Here is a tiny trained network, its code and every weight. The questions are about switching its units off for an input and a target symbol, where a switched-off unit gives its printed mean instead of its output.

import numpy as np


def w(rows, s, z=0):
    codes = np.array(rows[::2]) - 128.0
    scale = np.full(codes.shape[1], s)
    scale[-1] = z or s
    return codes * scale


def f(y):
    return y / 2 * (1 + np.tanh(0.7978845608 * (y + 0.044715 * y**3)))


def softmax(a):
    e = np.exp(a - a.max(-1, keepdims=True))
    return e / e.sum(-1, keepdims=True)


def log_softmax(a):
    a = a - a.max(-1, keepdims=True)
    return a - np.log(np.exp(a).sum(-1, keepdims=True))


def net(x, mask):
    ids = ['ΓΔΛΞΠΩαβεζηθστφψ'.index(c) for c in x.split()]
    T = len(ids)
    res = E[ids] + P[:T]
    u = 0
    for l in range(3):
        r = res
        for j in range(2):
            rows = slice(2 * j, 2 * j + 2)
            q, k, v = (r @ M[l][rows].T for M in (Q, K, V))
            z = softmax(np.where(np.tri(T) > 0, q @ k.T / 2**0.5, -1e9)) @ v
            o = O[l][rows]
            res = res + np.where(mask[u + j], z, o[:, -1]) @ o[:, :-1]
        u += 2
        y = f(res @ A[l][:, :-1].T + A[l][:, -1])
        res = res + np.where(mask[u : u + 4], y, B[l][:, -1]) @ B[l][:, :-1]
        u += 4
    return log_softmax(res[-1] @ U[:, :-1].T + U[:, -1])


Q, K, V, O, A, B = {}, {}, {}, {}, {}, {}
E = w([
[185,58,91,79,109],'Γ',
[55,58,174,70,133],'Δ',
[143,171,115,144,160],'Λ',
[103,92,7,44,168],'Ξ',
[114,143,119,121,173],'Π',
[77,201,125,58,82],'Ω',
[165,150,87,75,63],'α',
[192,85,72,109,113],'β',
[129,157,126,138,162],'ε',
[168,104,126,49,71],'ζ',
[120,196,136,145,209],'η',
[156,152,174,152,137],'θ',
[208,49,124,85,150],'σ',
[149,167,151,132,67],'τ',
[95,118,101,196,104],'φ',
[80,113,172,134,106],'ψ',
],0.012)
P = w([
[164,107,119,97,156],'0',
[139,141,144,100,152],'1',
[125,171,149,107,132],'2',
[112,182,158,122,111],'3',
[104,186,160,142,88],'4',
[96,195,169,164,59],'5',
[88,177,172,183,36],'6',
[75,161,171,206,4],'7',
],0.0044)
Q[0] = w([
[127,62,153,131,48],'0.h1',
[135,133,136,132,126],'0.h1',
[102,204,252,229,87],'0.h2',
[152,98,94,115,125],'0.h2',
],0.0037)
K[0] = w([
[125,83,100,106,138],'0.h1',
[131,132,126,123,121],'0.h1',
[114,219,254,179,176],'0.h2',
[140,106,110,128,111],'0.h2',
],0.006)
V[0] = w([
[23,57,1,12,144],'0.h1',
[148,42,124,70,130],'0.h1',
[137,238,166,169,124],'0.h2',
[112,238,233,101,121],'0.h2',
],0.0026)
O[0] = w([
[85,66,128,209,46,127],'0.h1',
[120,4,153,139,97,129],'0.h1',
[151,227,181,134,145,186],'0.h2',
[114,217,218,124,114,253],'0.h2',
],0.0035,0.0005)
A[0] = w([
[100,191,35,15,122,180],'0.n1',
[144,115,78,239,72,199],'0.n2',
[51,185,208,254,121,253],'0.n3',
[252,183,137,120,195,176],'0.n4',
],0.0063,0.0058)
B[0] = w([
[90,150,34,30,108,182],'0.n1',
[154,119,90,254,79,170],'0.n2',
[97,192,199,220,112,254],'0.n3',
[234,151,100,96,207,171],'0.n4',
],0.007,0.0063)
Q[1] = w([
[166,165,134,174,229],'1.h1',
[198,4,55,75,88],'1.h1',
[181,124,124,125,107],'1.h2',
[191,126,125,125,106],'1.h2',
],0.012)
K[1] = w([
[197,148,194,236,92],'1.h1',
[172,31,2,100,186],'1.h1',
[206,136,101,37,163],'1.h2',
[197,133,110,48,168],'1.h2',
],0.0078)
V[1] = w([
[51,157,131,129,255],'1.h1',
[69,140,11,78,202],'1.h1',
[168,110,103,99,165],'1.h2',
[79,134,148,185,96],'1.h2',
],0.006)
O[1] = w([
[16,22,85,226,168,127],'1.h1',
[108,28,2,134,59,4],'1.h1',
[184,125,89,107,153,48],'1.h2',
[57,130,161,162,111,213],'1.h2',
],0.0053,0.0014)
A[1] = w([
[145,187,221,67,253,238],'1.n1',
[51,199,215,241,134,213],'1.n2',
[19,149,179,113,48,200],'1.n3',
[179,225,149,66,98,254],'1.n4',
],0.0055,0.0034)
B[1] = w([
[172,91,254,102,123,185],'1.n1',
[124,125,151,180,107,246],'1.n2',
[90,92,151,136,79,175],'1.n3',
[189,127,169,65,65,180],'1.n4',
],0.0087,0.013)
Q[2] = w([
[238,163,223,135,36],'2.h1',
[170,75,113,75,6],'2.h1',
[61,201,115,178,254],'2.h2',
[178,111,197,157,34],'2.h2',
],0.0071)
K[2] = w([
[120,137,157,156,34],'2.h1',
[26,77,120,103,65],'2.h1',
[255,166,127,112,243],'2.h2',
[115,144,161,147,42],'2.h2',
],0.0091)
V[2] = w([
[2,71,131,136,127],'2.h1',
[159,74,181,154,181],'2.h1',
[104,25,172,67,143],'2.h2',
[49,154,178,173,56],'2.h2',
],0.0084)
O[2] = w([
[2,86,134,91,195,141],'2.h1',
[194,43,108,212,216,147],'2.h1',
[73,6,253,179,79,120],'2.h2',
[149,99,139,79,177,252],'2.h2',
],0.0084,0.019)
A[2] = w([
[111,134,137,228,152,203],'2.n1',
[216,54,135,153,95,39],'2.n2',
[115,117,125,239,148,250],'2.n3',
[186,196,1,129,149,138],'2.n4',
],0.0074,0.0024)
B[2] = w([
[145,144,88,116,154,224],'2.n1',
[165,108,113,171,124,254],'2.n2',
[128,167,62,98,175,227],'2.n3',
[61,163,126,250,160,178],'2.n4',
],0.013,0.008)
U = w([
[115,138,129,142,117,81],'Γ',
[186,76,110,161,147,58],'Δ',
[182,58,67,38,155,51],'Λ',
[138,130,96,146,135,112],'Ξ',
[169,164,187,116,35,117],'Π',
[115,104,111,189,84,136],'Ω',
[82,90,62,139,90,254],'α',
[118,141,120,138,116,110],'β',
[86,222,151,173,70,123],'ε',
[119,127,117,132,120,52],'ζ',
[131,230,180,10,111,169],'η',
[110,154,120,154,119,146],'θ',
[83,39,203,165,145,171],'σ',
[118,133,129,140,116,84],'τ',
[68,120,130,255,107,69],'φ',
[117,204,42,109,212,167],'ψ',
],0.0063,0.0058)

Each question gives the input, a string of symbols that net reads in full, and the target symbol t.
The units are the heads (2 rows each of Q, K, V and O) and the neurons (one row each of A and B). Each row of codes is followed by its name. A weight is (code - 128) times the scale printed after its matrix; where a second scale follows, it is the last column's (O, A, B and U).
mask holds one flag per unit, layer by layer, with each layer's heads first. A switched-off unit (its flag False) gives its mean, the last column of its rows in O or B, instead of its output. The means were averaged over made-up inputs and are rounded, as every weight is.
A unit's drop is (log p(t) with every unit on - log p(t) with that unit switched off) / (log p(t) with every unit on - log p(t) with every unit switched off).
The circuit of an input: a set's keep is (log p(t) with only the set's units on - log p(t) with every unit switched off) / (log p(t) with every unit on - log p(t) with every unit switched off). Starting from the 12 units with the biggest drops (on a tie, the unit counted first), units are removed one at a time, each time the one whose removal leaves the highest keep (on an exact tie, the one counted first), for as long as the keep stays at least 0.8.
units of the circuit, in order: the units of the circuit, biggest drop first
unit that matters most: the unit with the biggest drop
k most important neurons: the k neurons with the biggest drops, biggest first
k most important neurons of layer l: the k neurons of layer l with the biggest drops, biggest first
which heads matter: for each layer, one digit per head in row order, 1 if its drop is at least 0.15 and else 0, layers parted by /
input Λ η Γ Ω ψ β, target Λ: units of the circuit, in order -> 0.n3, 2.h2, 1.n2, 2.n4
input θ σ Λ σ, target Δ: unit that matters most -> 2.h1
input Γ ψ ε η, target σ: 4 most important neurons -> 1.n1, 0.n4, 0.n1, 0.n2
input α η ψ θ σ Δ, target σ: units of the circuit, in order -> 1.n3, 2.h2, 0.n4
input θ Δ θ Δ ε ψ, target σ: units of the circuit, in order -> 2.h2, 1.n3, 0.n4, 2.h1
input Ω θ ε Ξ η η, target ψ: which heads matter -> 00 / 10 / 10
input Π Ω τ Π Δ η Ω η, target ψ: which heads matter -> 00 / 10 / 00
input θ Λ Δ Δ α η η θ, target Δ: which heads matter -> 00 / 10 / 10
input θ φ Δ ζ, target σ: units of the circuit, in order -> 2.h2, 1.n3, 0.n4
input η α Π, target ψ: which heads matter -> 00 / 10 / 01
input η α σ Ξ Δ η β, target σ: which heads matter -> 10 / 00 / 11
input θ η ζ, target Π: which heads matter -> 00 / 00 / 11
input ε Ω ζ θ η α η Λ, target ψ: 2 most important neurons of layer 0 -> 0.n3, 0.n2
input ψ Π η, target σ: 2 most important neurons of layer 1 -> 1.n1, 1.n4
input β φ τ, target η: most important neuron of layer 1 -> 1.n1
input ε η ψ θ ζ η, target Δ: 2 most important neurons of layer 1 -> 1.n1, 1.n4
input Ω Γ σ, target η: 2 most important neurons -> 0.n1, 1.n1
input σ η Ω τ φ ζ α β, target ψ: which heads matter -> 00 / 01 / 01
input β Π Ω φ α φ ζ, target ψ: 3 most important neurons -> 2.n4, 0.n3, 1.n1
input Ω θ τ Γ, target η: which heads matter -> 00 / 10 / 10
input τ τ θ, target Π: which heads matter -> 00 / 00 / 10
input Λ φ Ξ ζ, target α: unit that matters most -> 1.h1
